Below is a small trained network, with its code and all its weights. Each question gives an input and a target symbol and asks what happens when units are switched off, that is, made to give their printed mean instead of their output.

import numpy as np


def w(rows, s, z=0):
    codes = np.array(rows[::2]) - 128.0
    scale = np.full(codes.shape[1], s)
    scale[-1] = z or s
    return codes * scale


def f(y):
    return y / 2 * (1 + np.tanh(0.7978845608 * (y + 0.044715 * y**3)))


def softmax(a):
    e = np.exp(a - a.max(-1, keepdims=True))
    return e / e.sum(-1, keepdims=True)


def log_softmax(a):
    a = a - a.max(-1, keepdims=True)
    return a - np.log(np.exp(a).sum(-1, keepdims=True))


def net(x, mask):
    ids = ['γεθπστφψ'.index(c) for c in x.split()]
    T = len(ids)
    res = E[ids] + P[:T]
    r = res
    for j in range(2):
        rows = slice(2 * j, 2 * j + 2)
        q, k, v = (r @ M[0][rows].T for M in (Q, K, V))
        z = softmax(np.where(np.tri(T) > 0, q @ k.T / 2**0.5, -1e9)) @ v
        o = O[0][rows]
        res = res + np.where(mask[j], z, o[:, -1]) @ o[:, :-1]
    y = f(res @ A[0][:, :-1].T + A[0][:, -1])
    res = res + np.where(mask[2:6], y, B[0][:, -1]) @ B[0][:, :-1]
    return log_softmax(res[-1] @ U[:, :-1].T + U[:, -1])


Q, K, V, O, A, B = {}, {}, {}, {}, {}, {}
E = w([
[155,94,2,115,205],'γ',
[199,182,224,169,110],'ε',
[156,182,8,169,242],'θ',
[134,102,141,233,61],'π',
[154,124,153,244,157],'σ',
[159,18,138,174,99],'τ',
[174,142,40,42,129],'φ',
[175,162,55,77,84],'ψ',
],0.015)
P = w([
[246,51,57,193,52],'0',
[132,125,99,118,137],'1',
[161,119,108,138,123],'2',
[162,113,102,142,118],'3',
[107,116,140,134,155],'4',
[144,104,124,129,128],'5',
[141,106,121,123,119],'6',
[102,112,161,112,164],'7',
[150,107,125,127,133],'8',
[142,115,124,125,118],'9',
[110,117,176,100,150],'10',
],0.014)
Q[0] = w([
[86,186,70,99,140],'head 0',
[49,127,194,140,136],'head 0',
[234,158,6,102,114],'head 1',
[112,115,217,91,120],'head 1',
],0.013)
K[0] = w([
[173,120,91,172,157],'head 0',
[49,155,171,80,174],'head 0',
[254,107,115,185,108],'head 1',
[62,170,173,129,143],'head 1',
],0.02)
V[0] = w([
[140,111,119,60,69],'head 0',
[128,116,153,139,9],'head 0',
[121,80,132,191,160],'head 1',
[127,55,106,68,122],'head 1',
],0.015)
O[0] = w([
[131,165,93,150,175,199],'head 0',
[133,164,179,121,197,252],'head 0',
[124,81,208,131,44,163],'head 1',
[3,108,93,131,153,189],'head 1',
],0.017,0.012)
A[0] = w([
[58,172,119,83,155,43],'neuron 0',
[81,159,61,117,131,21],'neuron 1',
[17,72,82,137,12,109],'neuron 2',
[160,161,87,47,175,1],'neuron 3',
],0.012,0.003)
B[0] = w([
[150,136,10,158,107,252],'neuron 0',
[96,14,138,31,125,240],'neuron 1',
[162,83,190,163,173,211],'neuron 2',
[210,168,155,152,135,229],'neuron 3',
],0.012,0.016)
U = w([
[136,56,202,26,157,5],'γ',
[225,186,191,163,106,139],'ε',
[250,59,107,180,2,25],'θ',
[89,152,249,34,217,111],'π',
[186,78,155,7,11,171],'σ',
[3,178,168,85,155,253],'τ',
[102,58,115,15,41,183],'φ',
[238,121,110,135,99,161],'ψ',
],0.0059)

Each question gives the input, a string of symbols that net reads in full, and the target symbol t.
The units are the heads (2 rows each of Q, K, V and O) and the neurons (one row each of A and B). Each row of codes is followed by its name. A weight is (code - 128) times the scale printed after its matrix; where a second scale follows, it is the last column's (O, A, B and U).
mask holds one flag per unit, heads first, then neurons. A switched-off unit (its flag False) gives its mean, the last column of its rows in O or B, instead of its output. The means were averaged over made-up inputs and are rounded, as every weight is.
A unit's drop is (log p(t) with every unit on - log p(t) with that unit switched off) / (log p(t) with every unit on - log p(t) with every unit switched off).
The circuit of an input: a set's keep is (log p(t) with only the set's units on - log p(t) with every unit switched off) / (log p(t) with every unit on - log p(t) with every unit switched off). Starting from all 6 units, units are removed one at a time, each time the one whose removal leaves the highest keep (on an exact tie, the one counted first), for as long as the keep stays at least 0.8.
circuit, biggest first: the units of the circuit, biggest drop first
unit that matters most: the unit with the biggest drop
top k neurons: the k neurons with the biggest drops, biggest first
which heads matter: for each layer, one digit per head in row order, 1 if its drop is at least 0.15 and else 0, layers parted by /
drop of u: that unit's drop, to one decimal
input ψ ψ ψ ψ ψ π ψ σ, target τ: which heads matter	10
input φ γ γ ψ θ, target φ: circuit, biggest first	[neuron 1; head 1; neuron 0]
input ε π γ γ π τ ψ ψ φ ψ φ, target ε: circuit, biggest first	[neuron 1; head 1]
input γ ψ γ γ ψ σ σ ψ π τ θ, target γ: circuit, biggest first	[head 0; neuron 2; head 1]
input π φ π ψ φ ψ ψ ψ ψ θ σ, target τ: which heads matter	01
input ψ θ φ ψ φ, target ψ: unit that matters most	neuron 0
input θ π φ σ φ φ γ, target θ: which heads matter	11
input γ ψ τ ψ ψ ψ ψ γ, target γ: circuit, biggest first	[neuron 2; head 0; head 1]
input φ γ τ ψ π, target π: circuit, biggest first	[neuron 0; head 0; neuron 2]
input π γ σ γ γ π π ψ, target π: circuit, biggest first	[head 1; head 0; neuron 0]
input σ γ π ψ ψ τ γ θ, target σ: circuit, biggest first	[head 1; head 0]
input τ γ π ψ ψ, target τ: circuit, biggest first	[head 1; neuron 1; neuron 3]
input σ φ σ φ, target σ: circuit, biggest first	[head 1; head 0]
input π ψ θ φ τ γ γ θ φ, target π: circuit, biggest first	[head 0]
input γ ε ψ ψ θ, target γ: top 2 neurons	[neuron 2; neuron 1]
input π γ ψ γ σ φ ψ γ, target π: circuit, biggest first	[head 1; head 0; neuron 0]
input ψ θ φ, target ψ: circuit, biggest first	[neuron 3; neuron 0; head 1]
input ε ψ ψ, target ε: top 2 neurons	[neuron 1; neuron 0]
input γ σ ψ, target γ: top 2 neurons	[neuron 2; neuron 0]
input γ ψ σ, target π: top 2 neurons	[neuron 2; neuron 0]
input θ ψ π γ π ψ σ σ θ ψ φ, target θ: unit that matters most	head 0
input τ ε γ, target τ: top 3 neurons	[neuron 1; neuron 3; neuron 2]
input ψ ψ ψ σ π, target τ: top 3 neurons	[neuron 3; neuron 0; neuron 2]
input θ γ σ ψ, target θ: drop of head 1	0.2
